Below are the code and all the weights of a small trained network. Each question names an input and a class and asks about switching units off, where a switched-off unit gives its printed mean instead of its output.

import numpy as np


def w(rows, s, z=0):
    codes = np.array(rows[::2]) - 128.0
    scale = np.full(codes.shape[1], s)
    scale[-1] = z or s
    return codes * scale


def f(y):
    return y / 2 * (1 + np.tanh(0.7978845608 * (y + 0.044715 * y**3)))


def log_softmax(a):
    a = a - a.max(-1, keepdims=True)
    return a - np.log(np.exp(a).sum(-1, keepdims=True))


def net(x, mask):
    res = np.array(x, float).reshape(1, 2) / 4 @ E
    y = f(res @ A[0][:, :-1].T + A[0][:, -1])
    res = res + np.where(mask, y, B[0][:, -1]) @ B[0][:, :-1]
    return log_softmax(res[-1] @ U[:, :-1].T + U[:, -1])


A, B = {}, {}
E = w([
[168,181,167,162,17],'x0',
[104,41,255,159,132],'x1',
],0.0089)
A[0] = w([
[147,174,87,116,132,140],'N1',
[127,117,126,143,102,138],'N2',
[134,148,142,131,130,125],'N3',
[117,142,218,113,81,198],'N4',
[172,88,173,157,93,134],'N5',
[138,205,80,139,83,181],'N6',
[113,3,134,128,244,209],'N7',
[139,82,75,111,249,178],'N8',
[141,138,116,141,95,205],'N9',
[119,214,70,114,124,148],'N10',
[141,141,127,119,140,105],'N11',
[150,214,82,135,102,166],'N12',
[119,154,143,137,57,202],'N13',
[131,123,126,138,151,110],'N14',
[108,33,107,134,197,246],'N15',
[116,126,142,162,148,75],'N16',
[133,167,111,139,30,254],'N17',
],0.011,0.0043)
B[0] = w([
[105,147,87,123,117,177],'N1',
[138,123,131,136,135,136],'N2',
[135,131,128,131,122,130],'N3',
[202,99,156,148,103,201],'N4',
[181,87,127,130,79,172],'N5',
[116,185,88,104,130,223],'N6',
[88,3,148,38,131,254],'N7',
[101,42,134,181,79,224],'N8',
[138,153,136,133,148,170],'N9',
[109,163,68,111,74,213],'N10',
[127,132,117,131,119,125],'N11',
[113,180,80,104,120,220],'N12',
[176,147,158,152,131,195],'N13',
[131,115,121,130,127,126],'N14',
[77,29,160,149,156,225],'N15',
[137,115,106,118,114,123],'N16',
[178,182,157,111,169,241],'N17',
],0.028,0.0087)
U = w([
[97,121,155,132,255,54],'0',
[70,130,53,141,83,6],'1',
[99,2,139,96,122,211],'2',
[228,167,192,185,160,163],'3',
[127,240,53,74,142,171],'4',
],0.0066,0.0011)

Each question gives the input, the list of numbers given to net, and the class t.
The units are the neurons (one row each of A and B). Each row of codes is followed by its name. A weight is (code - 128) times the scale printed after its matrix; where a second scale follows, it is the last column's (A, B and U).
mask holds one flag per neuron, in row order. A switched-off neuron (its flag False) gives its mean, the last column of its row in B, instead of its output. The means were averaged over made-up inputs and are rounded, as every weight is.
A unit's drop is (log p(t) with every unit on - log p(t) with that unit switched off) / (log p(t) with every unit on - log p(t) with every unit switched off).
unit that matters most: the unit with the biggest drop
k most important neurons: the k neurons with the biggest drops, biggest first
drop when u is switched off: that unit's drop, to one decimal
input [2,3], class 3: unit that matters most : N7
input [8,-1], class 3: 2 most important neurons : [N13 N4]
input [-7,-8], class 1: 3 most important neurons : [N10 N1 N12]
input [-6,-8], class 1: 2 most important neurons : [N8 N10]
input [-3,-6], class 1: 3 most important neurons : [N8 N17 N13]
input [-4,-7], class 1: 2 most important neurons : [N8 N17]
input [8,-2], class 4: 2 most important neurons : [N6 N12]
input [-4,-5], class 1: drop when N7 is switched off : 0.2
input [-2,-3], class 1: drop when N7 is switched off : 0.4
input [5,-1], class 4: drop when N8 is switched off : 0.2
